Below is a small trained network, with its code and all its weights. Each question gives an input and a target symbol and asks what happens when units are switched off, that is, made to give their printed mean instead of their output.

import numpy as np


def w(rows, s, z=0):
    codes = np.array(rows[::2]) - 128.0
    scale = np.full(codes.shape[1], s)
    scale[-1] = z or s
    return codes * scale


def norm(h):
    return h / np.sqrt((h * h).mean(-1, keepdims=True) + 1e-5)


def f(y):
    return np.maximum(y, 0)


def softmax(a):
    e = np.exp(a - a.max(-1, keepdims=True))
    return e / e.sum(-1, keepdims=True)


def log_softmax(a):
    a = a - a.max(-1, keepdims=True)
    return a - np.log(np.exp(a).sum(-1, keepdims=True))


def net(x, mask):
    ids = ['αβδεθλμξπστ'.index(c) for c in x.split()]
    T = len(ids)
    res = E[ids] + P[:T]
    u = 0
    for l in range(2):
        q, k, v = (norm(res) @ M[l].T for M in (Q, K, V))
        z = softmax(np.where(np.tri(T) > 0, q @ k.T / 3**0.5, -1e9)) @ v
        res = res + np.where(mask[u], z, O[l][:, -1]) @ O[l][:, :-1]
        u += 1
        y = f(norm(res) @ A[l][:, :-1].T + A[l][:, -1])
        res = res + np.where(mask[u : u + 16], y, B[l][:, -1]) @ B[l][:, :-1]
        u += 16
    return log_softmax(norm(res)[-1] @ U[:, :-1].T + U[:, -1])


Q, K, V, O, A, B = {}, {}, {}, {}, {}, {}
E = w([
[72,52,170,159,131,159,120,78,106],'α',
[95,86,212,60,88,170,105,106,58],'β',
[174,124,209,125,129,147,110,164,37],'δ',
[168,121,146,64,32,87,118,159,87],'ε',
[53,75,71,108,77,80,139,91,163],'θ',
[52,100,76,50,210,209,125,146,120],'λ',
[94,100,194,64,233,77,114,146,130],'μ',
[194,147,156,122,124,254,157,140,65],'ξ',
[207,134,99,61,132,108,214,86,161],'π',
[28,164,119,177,118,77,80,253,126],'σ',
[164,104,126,131,99,222,139,179,127],'τ',
],0.0097)
P = w([
[158,2,87,146,97,95,28,76,57],'0',
[117,36,133,122,86,88,123,101,42],'1',
[109,70,163,127,88,117,152,116,61],'2',
[91,90,191,127,66,134,181,124,98],'3',
[99,109,204,143,87,152,186,137,146],'4',
[81,116,216,140,76,160,209,149,175],'5',
[80,136,221,151,63,164,226,162,218],'6',
],0.0043)
Q[0] = w([
[202,216,106,229,189,137,37,100,215],'0.h0',
[172,195,76,164,109,111,2,110,146],'0.h0',
[160,160,89,99,218,105,47,148,143],'0.h0',
],0.0069)
K[0] = w([
[91,101,88,101,89,103,39,49,8],'0.h0',
[99,57,89,39,161,123,80,56,10],'0.h0',
[181,121,103,172,108,85,98,11,1],'0.h0',
],0.0049)
V[0] = w([
[113,96,169,197,3,180,122,137,146],'0.h0',
[39,155,113,206,95,72,59,240,90],'0.h0',
[196,112,144,117,109,64,174,29,102],'0.h0',
],0.0052)
O[0] = w([
[156,139,99,100,109,175,120,128,59,253],'0.h0',
[113,132,158,103,91,170,2,193,175,136],'0.h0',
[175,79,98,132,128,156,183,142,181,178],'0.h0',
],0.0087,0.0036)
A[0] = w([
[137,118,25,60,72,107,154,109,160,139],'0.n0',
[159,102,47,166,73,194,130,187,144,10],'0.n1',
[89,133,135,75,83,205,164,106,124,114],'0.n2',
[168,128,176,69,102,29,152,174,182,189],'0.n3',
[168,168,95,89,165,173,212,144,182,85],'0.n4',
[92,161,144,67,131,166,153,119,104,102],'0.n5',
[144,82,213,125,181,128,133,48,186,174],'0.n6',
[65,101,99,169,209,169,99,93,117,35],'0.n7',
[48,105,140,198,149,176,112,75,137,102],'0.n8',
[74,185,75,162,167,127,35,169,72,12],'0.n9',
[93,107,110,111,145,100,110,93,185,148],'0.n10',
[125,172,99,140,75,64,165,126,66,96],'0.n11',
[195,146,116,93,198,96,210,84,206,45],'0.n12',
[121,248,124,236,181,46,32,254,178,2],'0.n13',
[92,151,200,112,179,181,8,152,78,149],'0.n14',
[93,172,61,129,82,132,73,202,93,204],'0.n15',
],0.0061,0.0026)
B[0] = w([
[151,157,126,109,152,105,155,103,155,254],'0.n0',
[101,133,51,80,93,177,156,130,78,164],'0.n1',
[125,157,94,130,151,106,122,154,105,241],'0.n2',
[102,140,184,133,188,182,95,132,135,175],'0.n3',
[164,150,127,154,100,109,79,87,148,150],'0.n4',
[137,146,85,129,140,127,149,119,119,171],'0.n5',
[96,176,115,115,120,169,130,142,81,174],'0.n6',
[132,99,160,103,130,145,158,186,181,154],'0.n7',
[125,128,146,79,150,134,133,182,165,185],'0.n8',
[192,129,75,74,135,136,61,107,138,145],'0.n9',
[90,162,123,129,151,136,154,122,141,181],'0.n10',
[170,132,147,122,157,94,109,99,142,164],'0.n11',
[201,165,158,171,109,137,101,196,144,156],'0.n12',
[132,49,165,115,47,142,1,39,117,141],'0.n13',
[113,146,124,148,101,65,163,154,114,203],'0.n14',
[164,146,154,110,103,74,116,150,140,202],'0.n15',
],0.0088,0.006)
Q[1] = w([
[155,86,203,164,63,147,47,94,173],'1.h0',
[68,194,153,124,138,54,138,169,159],'1.h0',
[152,228,105,18,112,121,248,204,85],'1.h0',
],0.011)
K[1] = w([
[77,40,136,111,144,130,79,101,138],'1.h0',
[156,165,111,138,193,167,65,213,133],'1.h0',
[144,254,96,151,135,146,176,149,173],'1.h0',
],0.011)
V[1] = w([
[66,89,132,142,118,10,117,23,142],'1.h0',
[10,135,114,84,94,84,145,156,35],'1.h0',
[104,65,25,67,254,146,80,145,144],'1.h0',
],0.0054)
O[1] = w([
[86,232,23,130,130,130,170,184,233,108],'1.h0',
[91,90,51,185,168,55,3,86,203,254],'1.h0',
[194,203,144,174,238,142,106,136,92,223],'1.h0',
],0.0057,0.0038)
A[1] = w([
[129,116,215,171,135,113,139,91,195,186],'1.n0',
[213,153,159,73,139,165,92,61,144,62],'1.n1',
[181,107,124,129,65,103,126,49,128,40],'1.n2',
[150,71,134,218,140,171,112,42,110,52],'1.n3',
[89,115,93,114,75,127,41,194,166,79],'1.n4',
[149,67,156,126,106,140,165,106,151,97],'1.n5',
[102,142,110,130,159,122,181,128,192,106],'1.n6',
[94,102,55,184,168,137,167,71,104,96],'1.n7',
[88,100,77,136,149,173,131,108,88,90],'1.n8',
[128,102,124,111,130,111,82,104,79,73],'1.n9',
[141,100,103,169,117,99,165,80,146,53],'1.n10',
[153,167,152,106,150,155,230,117,110,121],'1.n11',
[198,92,167,146,82,163,193,153,176,3],'1.n12',
[134,92,105,127,137,51,92,122,136,72],'1.n13',
[148,144,168,165,43,64,99,167,100,59],'1.n14',
[181,93,170,254,162,167,181,103,172,128],'1.n15',
],0.0083,0.0045)
B[1] = w([
[71,63,158,153,52,142,98,15,106,188],'1.n0',
[117,166,104,106,152,230,86,179,201,176],'1.n1',
[131,132,77,175,63,148,72,16,115,168],'1.n2',
[128,218,137,254,107,215,124,129,165,148],'1.n3',
[136,132,243,108,102,37,189,127,162,254],'1.n4',
[144,50,141,154,134,100,119,143,199,166],'1.n5',
[81,48,134,158,119,190,107,143,150,248],'1.n6',
[145,156,133,138,151,178,183,89,185,219],'1.n7',
[84,155,89,104,97,175,96,135,184,178],'1.n8',
[58,161,79,108,70,116,137,134,141,186],'1.n9',
[136,130,199,56,131,224,158,155,122,154],'1.n10',
[160,193,190,95,235,116,160,130,101,231],'1.n11',
[165,82,33,111,39,41,189,219,33,169],'1.n12',
[148,208,154,142,153,57,185,152,99,224],'1.n13',
[142,80,111,133,171,172,198,190,192,201],'1.n14',
[180,36,241,236,49,147,143,84,123,173],'1.n15',
],0.0065,0.004)
U = w([
[19,71,186,180,147,223,109,158,163,128],'α',
[107,203,76,115,58,81,114,117,17,135],'β',
[184,59,132,242,114,78,208,168,118,74],'δ',
[204,134,169,63,71,139,6,134,187,197],'ε',
[90,145,70,145,128,100,144,2,205,165],'θ',
[117,157,62,52,178,110,179,243,193,153],'λ',
[132,165,195,178,249,66,78,135,100,63],'μ',
[160,169,94,229,114,228,86,117,143,52],'ξ',
[178,135,179,103,126,187,206,86,111,240],'π',
[115,62,162,103,66,36,77,177,153,2],'σ',
[138,37,48,62,59,199,90,170,106,66],'τ',
],0.0096,0.0026)

Each question gives the input, a string of symbols that net reads in full, and the target symbol t.
The units are the heads (3 rows each of Q, K, V and O) and the neurons (one row each of A and B). Each row of codes is followed by its name. A weight is (code - 128) times the scale printed after its matrix; where a second scale follows, it is the last column's (O, A, B and U).
mask holds one flag per unit, layer by layer, with each layer's heads first. A switched-off unit (its flag False) gives its mean, the last column of its rows in O or B, instead of its output. The means were averaged over made-up inputs and are rounded, as every weight is.
A unit's drop is (log p(t) with every unit on - log p(t) with that unit switched off) / (log p(t) with every unit on - log p(t) with every unit switched off).
The circuit of an input: a set's keep is (log p(t) with only the set's units on - log p(t) with every unit switched off) / (log p(t) with every unit on - log p(t) with every unit switched off). Starting from the 12 units with the biggest drops (on a tie, the unit counted first), units are removed one at a time, each time the one whose removal leaves the highest keep (on an exact tie, the one counted first), for as long as the keep stays at least 0.8.
circuit, biggest first: the units of the circuit, biggest drop first
unit that matters most: the unit with the biggest drop
k most important neurons: the k neurons with the biggest drops, biggest first
k most important neurons of layer l: the k neurons of layer l with the biggest drops, biggest first
input θ α β, target β: 3 most important neurons -> 0.n14, 1.n14, 0.n2
input α θ β δ α, target σ: unit that matters most -> 1.h0
input α θ δ, target λ: circuit, biggest first -> 0.n0, 1.h0
input θ θ τ θ α, target β: circuit, biggest first -> 0.h0, 1.n9
input β ε β, target τ: circuit, biggest first -> 0.n0, 0.h0, 1.n4
input α μ θ θ ε, target λ: circuit, biggest first -> 0.n10, 0.n0, 1.h0
input θ β α, target λ: circuit, biggest first -> 1.h0, 0.n8
input θ ε δ, target λ: 4 most important neurons -> 0.n0, 1.n14, 0.n10, 1.n15
input ε λ ε θ β, target λ: 2 most important neurons -> 0.n0, 1.n0
input π θ θ β δ θ, target π: circuit, biggest first -> 0.n12, 1.h0
input ε λ ε, target μ: circuit, biggest first -> 1.h0, 0.h0
input α α θ θ θ δ λ, target μ: circuit, biggest first -> 1.h0, 0.n4
input α β μ λ, target α: 2 most important neurons of layer 0 -> 0.n0, 0.n7
input α θ ε θ α θ σ, target σ: 3 most important neurons -> 0.n14, 1.n4, 0.n0
input τ β θ θ ε ε ε, target τ: circuit, biggest first -> 1.h0, 0.h0, 1.n14
input λ ε ε δ, target δ: unit that matters most -> 1.n14
input θ τ μ π π δ λ, target δ: circuit, biggest first -> 0.h0, 1.n15
input ε α α, target τ: 2 most important neurons of layer 0 -> 0.n8, 0.n0
input ε π β α, target δ: 4 most important neurons -> 1.n12, 0.n12, 1.n15, 1.n5
input α τ α, target β: circuit, biggest first -> 0.h0
input θ π α σ α ε, target σ: 2 most important neurons -> 0.n14, 1.n4
input α θ μ, target α: 3 most important neurons -> 0.n3, 0.n2, 1.n0
input α β α, target θ: 3 most important neurons of layer 0 -> 0.n3, 0.n15, 0.n12
input θ θ θ θ π θ, target δ: 4 most important neurons -> 0.n12, 1.n12, 1.n15, 1.n5
input α τ α λ π θ β, target δ: 2 most important neurons -> 0.n12, 1.n12
input λ π α β β σ, target σ: 2 most important neurons of layer 0 -> 0.n14, 0.n13
